Each row has a name. Each question is about the rows just above it. Places in a row count from 1.

[170 137 102 115 145 139]  rimab
[ 67 103 151 142 142 156]  dolik
[ 69 101 132 183 119 126]  foneg
[170 137 101 121 138 132]  pas
[170 128  96 151 118  92]  luzad
[ 72 127 150 108 149 192]  tamov
tags:
[71] -> q936
[170] -> q163
[72] -> q763
[171] -> q407
[69] -> q483
[127] -> q838
Join tamov by its entry at place 1:  q763
Where do [ 67 103 151 142 142 156] appear?  dolik
Whose row is [ 72 127 150 108 149 192]?  tamov

[127 119 129 124 123  73 150 131 121] : Zolib
[127 112 138 152  99 120 124  94 127] : lesum
[127 112 138 152  99 120 124  93 148] : rimab
Table of tags by key:
[94] -> q463
[126] -> q731
[121] -> q89
[120] -> q497
[112] -> q929
[127] -> q464
Join lesum by its entry at place 9:  q464
Whose row is [127 112 138 152  99 120 124  93 148]?  rimab
The row with [127 112 138 152  99 120 124  94 127] is  lesum
Whose row is [127 119 129 124 123  73 150 131 121]?  Zolib

[109 133 129 129 142 126 129 124 121 141 125 130 133 128 118 129 116 134
 116 136 119 118 148 148 129 119 110 153 122 120 121 125] -> luzad
[100 134 118 123 166 120 133 120 103 155 139 144 162 111 123 127 109 150
  88 148 100  96 160 175 133 120 107 183 116 120 110 120] -> zufi
[138 126 143 137  96 136 122 133 154 111 107 110  84 152 120 130 137 106
 167 111 155 159 114  89 123 125 129  89 134 126 143 134] -> lofar
[131 115 108 116 165 116 132 127  96 143 159 159 182  86 155 122 127 149
  78 132  88 104 138 152 135 136 148 169 114 130 107 119] -> rimab
[105 124 133 133 141 124 126 126 124 141 119 131 122 131 116 129 116 128
 119 130 110 128 155 139 128 113 106 154 116 113 120 124] -> foneg
[131 104 117 123 163 113 126 132 102 142 149 162 161  87 159 122 130 134
  83 113  84 128 148 127 134 126 150 169 102 116 103 116] -> vota
[105 130 133 133 141 124 126 126 124 141 119 131 122 131 116 129 116 128
 119 130 119 128 155 139 128 113 106 154 116 113 120 124] -> pas
[180 114 113 115 112 130 131 134 128 103 155 135 154 105 166 123 156 130
 131 119 131 129  77 102 130 161 184  85 143 156 136 133] -> tamov
tags:
[128] -> q300
[124] -> q767
[102] -> q908
Look up the entry of pas at place 9 in the table:  q767
Whose row is [100 134 118 123 166 120 133 120 103 155 139 144 162 111 123 127 109 150
  88 148 100  96 160 175 133 120 107 183 116 120 110 120]?  zufi
Whose row is [131 115 108 116 165 116 132 127  96 143 159 159 182  86 155 122 127 149
  78 132  88 104 138 152 135 136 148 169 114 130 107 119]?  rimab
Whose row is [180 114 113 115 112 130 131 134 128 103 155 135 154 105 166 123 156 130
 131 119 131 129  77 102 130 161 184  85 143 156 136 133]?  tamov

[128 125 113 146 146  90 147 139 121 115] : lesum
[127 116  97 154 123  62 153 120 126 117] : Dise
[128 131 126 119 125 134 125 130 126 127] : foneg
[127 109 162 164 131 116 127  90 146 124] : vota
[128 130 128 121 150 109 134 128 117  88] : Zolib
[127 118 104 124  96  88 133  95 130 109] : luzad
[128 114 150 157 117 130 124 102 147 149] : dolik
Table of tags by key:
[146] -> q733
[126] -> q815
[128] -> q858
[147] -> q213
[127] -> q118
Look up the entry of lesum at place 7 in the table:  q213
Whose row is [128 130 128 121 150 109 134 128 117  88]?  Zolib
Whose row is [128 114 150 157 117 130 124 102 147 149]?  dolik

[119 129 139 147  99 126 138 140 124 133] : dolik
[119 129 139 147  99 126 138 140 124 153] : lesum
[ 85 130 130 110 132 120 139 187 132 118] : vota
[154 144 116 157 110 153  98 117 145 107] : luzad
[133 131 130 142 114 133 126 124 129 127] : lofar
[142 118 128 114 148 120 134  95 118 143] : pas
key -> tag
[107] -> q190
[157] -> q382
[156] -> q196
[158] -> q880
[108] -> q980
[141] -> q206
[142] -> q236
Join luzad by its entry at place 4:  q382
[ 85 130 130 110 132 120 139 187 132 118] is in which row?  vota
Where do [133 131 130 142 114 133 126 124 129 127] appear?  lofar

[180  68 151  69 137 138 144  82 156  70 177 172 105 168] = zufi
[137 155 147  76 101  85 170  84  70 128  68 184 102 108] = Zolib
[186 110 174 136 121 145  87  80  84 182 135 119 141  96] = vota
tags:
[182] -> q298
[137] -> q63
[136] -> q788
[69] -> q596
[135] -> q672
The tag of vota, keyed by place 4:  q788
Where do [180  68 151  69 137 138 144  82 156  70 177 172 105 168] appear?  zufi
Whose row is [186 110 174 136 121 145  87  80  84 182 135 119 141  96]?  vota

[157 139 117 114 115 166 160 133 128 108 153 161 136 117 120 100 130  83
 137 159 119 126 119 179 135 111  62 131 127 157 125]  pas
[157 139 117 114 115 166 160 133 128 108 153 161 136 117 120 100 130  83
 137 159 119 126 118 132 132 101  95 131 127 121 121]  lesum
[151 154 103 117 124 136 127 109 123 124 118 150 125 100 125 125 151 130
 143 147 117 116 116 140 124  96  95 131 127 121 130]  vota
Table of tags by key:
[121] -> q224
[130] -> q125
[119] -> q572
[118] -> q719
[129] -> q61
[83] -> q52
Join vota by its entry at place 18:  q125
Which row holds [157 139 117 114 115 166 160 133 128 108 153 161 136 117 120 100 130  83
 137 159 119 126 118 132 132 101  95 131 127 121 121]?  lesum
[157 139 117 114 115 166 160 133 128 108 153 161 136 117 120 100 130  83
 137 159 119 126 119 179 135 111  62 131 127 157 125] is in which row?  pas

[113 189 123 131 116 105] -> lofar
[114 100 116  98 116 163] -> Zolib
[154 121 124 105 116 171] -> tamov
[105 114 128 110 116 173] -> lesum
[114 120 126 133 116 106] -> rimab
[154 136 127 136 116 106] -> vota
[ 91 122  98 100 116  99] -> dolik
[ 91 135 120 102 116 167] -> luzad
[119 145 100 105 116  95] -> Dise
Table of tags by key:
[136] -> q33
[114] -> q137
[97] -> q892
[137] -> q151
[98] -> q871
Look up the entry of Zolib at place 4 in the table:  q871
Whose row is [ 91 122  98 100 116  99]?  dolik
Whose row is [114 120 126 133 116 106]?  rimab
Where do [154 136 127 136 116 106] appear?  vota

[141 127 157  91 100 173  68  99 159] -> vota
[136 102 167  98 137 163  68  67 154] -> Zolib
[136 136 152  88 121 156  68  79 143] -> lesum
[115 102 182 113 126 156  74  75 170] -> dolik
[141  85 172  95 137 159  68  75 149] -> rimab
[119 152 147  98 121 152  99  95 127] -> tamov
[141 102 172 104 105 163  61  79 165] -> foneg
[119 136 172  91 126 173 105  87 149] -> lofar
tags:
[170] -> q864
[68] -> q465
[67] -> q46
[171] -> q403
[153] -> q593
[154] -> q873
[155] -> q50
Look up the entry of Zolib at place 9 in the table:  q873
Which row holds [115 102 182 113 126 156  74  75 170]?  dolik
[141  85 172  95 137 159  68  75 149] is in which row?  rimab
Whose row is [141 127 157  91 100 173  68  99 159]?  vota

